Look-ups in named tables: a row name and a column name give one cell, copied from the table.

tupok =
         zab  dubu  poduvem  zovala  girur  tirud  gotuzu  dozuka  mot
nes       35    92       53      83     24     25      64      37   58
nafoza    34    55       33      64     40     34      40      35   81
dafono    93    51       66      29     59     56      83      52   45
baleti    29    30       33      36     67     77      41      75   61
pemo      45    63       28      70     75     53      40      59   65
fabi      63    66       66      53     66     26      52      80   26
lomulo    64    66       57      78     78     54      13      31   47
fififat   64    30       60      28     31     82      72      28   90
non       34    61       67      80     37     49      35      41   38
fale      38    51       37      64     50     35      44      29   82
mub       51    36       34      35     80     89      40      69   63
peluk     40    57       23      61     59     37      41      34   82
mek       59    38       73      40     37     66      56      43   42

What is the mot of mub in tupok? 63
What is the poduvem of nafoza in tupok? 33
What is the girur of fififat in tupok? 31
What is the poduvem of pemo in tupok? 28
What is the tirud of fabi in tupok? 26
What is the dubu of fififat in tupok? 30
What is the poduvem of peluk in tupok? 23

kitap.tsv
	kitesit	vipo	mesu	vabuzud
lufit	59	404	-423	891
kun	308	-58	-727	-129
fus	-649	-975	28	-680
vof	914	370	-842	-494
bafinag	-165	52	-172	406
zuv	-77	124	-315	506
zed	-140	-417	90	-771
suso	-59	-90	29	-302
zazi	177	-203	-503	-440
misaza	352	396	-395	266
dazi	-168	278	504	119

fus, vabuzud -> -680
suso, vipo -> -90
vof, vipo -> 370
zed, kitesit -> -140
bafinag, mesu -> -172
zazi, kitesit -> 177
misaza, kitesit -> 352
lufit, mesu -> -423
suso, kitesit -> -59
lufit, vabuzud -> 891
dazi, kitesit -> -168
kun, vabuzud -> -129
zazi, vipo -> -203
zed, vipo -> -417
bafinag, vipo -> 52
vof, mesu -> -842

vepoge
         tabo  givur  budu  rufilak  finura  fup  toru  zud  pelaga  pata
fon       120    100    67      126     184  152    51  131     120    91
vebulep    52    147    35       36     132  104   150  146      39    38
nef       127     34    77      110     103  183    60  191     117    56
figimim    91     94   162      196      89  166    85   55      90   185
bap        35    118   156      120      32  119   186  116      36   175
gubik      86    200    98       60     109   25   157   76      84   112
dor        82     93   159      134     134   32    53   79      77   152
kodize    189    101   162      122      46   92   150   51     183   148

What is the givur of nef in vepoge?
34
What is the pata of bap in vepoge?
175
What is the tabo of fon in vepoge?
120
What is the givur of figimim in vepoge?
94
What is the pelaga of bap in vepoge?
36
What is the zud of bap in vepoge?
116
What is the fup of fon in vepoge?
152
What is the zud of fon in vepoge?
131
What is the givur of bap in vepoge?
118
What is the pelaga of dor in vepoge?
77
What is the finura of kodize in vepoge?
46
What is the fup of vebulep in vepoge?
104
Which row has the largest pelaga? kodize

Table nimin
,sep,kem,mib,muv,tatav,bekuvu,nodo,varena,rozefe,bol
bur,162,155,70,69,6,186,93,109,141,87
kevun,227,9,15,164,104,198,133,32,35,16
pugibo,120,103,100,139,90,93,107,192,86,174
nepa,158,163,136,51,126,198,51,135,177,122
gov,143,75,90,188,81,75,118,155,73,149
bil,139,60,84,127,170,148,170,102,73,78
somuvum,199,170,146,113,63,157,25,77,204,108

kevun, bekuvu: 198
gov, bol: 149
bil, rozefe: 73
nepa, nodo: 51
pugibo, bol: 174
somuvum, kem: 170
bil, mib: 84
kevun, mib: 15
pugibo, varena: 192
nepa, bekuvu: 198
bil, bol: 78
pugibo, nodo: 107
bil, bekuvu: 148
nepa, kem: 163
gov, bekuvu: 75
kevun, rozefe: 35
kevun, bol: 16
gov, sep: 143
somuvum, varena: 77
pugibo, rozefe: 86

pesake:
cols = mimid, lotufeg, guduv, zekeril, tasivab, las
fidumom: [0.7, 0.5, 0.7, 0.8, 0.5, 0.1]
zenif: [0.4, 0.3, 0.7, 0.3, 0.6, 0.8]
gavimas: [0.7, 0.6, 0.6, 0.9, 0.5, 0.2]
tuvore: [0.5, 0.7, 0.8, 0.8, 0.3, 0.5]
zel: [0.5, 0.5, 0.7, 0.4, 0.6, 0.7]
lebo: [0.5, 0.6, 0.9, 0.4, 0.2, 0.7]
nagepon: [0.5, 0.9, 0.6, 0.6, 0.5, 0.6]
tugef: [0.7, 0.6, 0.5, 0.6, 0.5, 0.4]

What is the tasivab of nagepon in pesake?
0.5
What is the mimid of gavimas in pesake?
0.7
What is the lotufeg of nagepon in pesake?
0.9
What is the guduv of zel in pesake?
0.7
What is the mimid of tuvore in pesake?
0.5
What is the las of nagepon in pesake?
0.6
What is the tasivab of lebo in pesake?
0.2
What is the guduv of fidumom in pesake?
0.7
What is the tasivab of tuvore in pesake?
0.3
What is the las of zenif in pesake?
0.8

nodiv:
	sala	zon	riman
samur	78.614	86.437	27.456
tababel	70.583	77.803	26.603
leko	29.508	58.770	5.803
mut	66.034	66.505	8.694

What is the riman of tababel in nodiv?
26.603
What is the zon of leko in nodiv?
58.770
What is the riman of samur in nodiv?
27.456
What is the riman of leko in nodiv?
5.803
What is the sala of samur in nodiv?
78.614
What is the zon of tababel in nodiv?
77.803
What is the sala of tababel in nodiv?
70.583
What is the sala of mut in nodiv?
66.034
What is the zon of mut in nodiv?
66.505

ven.csv
,getufo,dukeson,rez,rol
zozelel,137,123,120,106
ved,94,150,136,115
bikag,190,156,158,118
kuv,64,131,96,93
vizeref,180,167,172,110
vonu,111,117,59,168
bosuvel,170,154,153,139
dat,118,115,149,100
defu,191,148,63,108
mos,152,163,116,141
naf,119,100,176,139

naf, getufo => 119
dat, rol => 100
dat, dukeson => 115
defu, rez => 63
bikag, dukeson => 156
ved, getufo => 94
vizeref, rol => 110
bosuvel, rol => 139

nuzu.tsv
	bapuzo	tovut	kov	vezula	vek	pid	diro	tob	roza	pagaz
mivopu	1.363	2.380	-2.741	3.924	-2.228	1.525	4.426	-0.044	3.469	-3.427
sige	-4.543	-2.606	2.614	1.531	-1.837	3.854	-1.547	-4.852	-2.027	0.413
dubal	-1.315	-1.527	1.351	-2.244	1.004	-1.756	-3.925	-0.324	-2.688	2.118
fivob	-2.450	-4.768	1.522	-6.191	1.753	-1.841	-0.380	-2.807	-1.339	1.488
fono	0.050	-0.952	-1.249	-1.289	1.151	-1.224	-0.218	-0.226	-0.426	0.605
funenas	-0.848	-1.937	-1.042	-1.158	-0.730	2.397	1.060	-2.495	-0.158	-0.172
suginev	-0.105	-0.510	-1.563	0.221	1.354	-0.969	-0.344	-0.190	-0.585	0.619
taz	2.036	-0.388	-4.436	-0.717	5.464	-2.111	-4.065	2.994	-4.048	2.569

tovut of sige: -2.606
pagaz of fono: 0.605
vezula of fivob: -6.191
roza of sige: -2.027
pid of sige: 3.854
vezula of taz: -0.717
vek of mivopu: -2.228
tob of suginev: -0.190
pagaz of fivob: 1.488
kov of fivob: 1.522

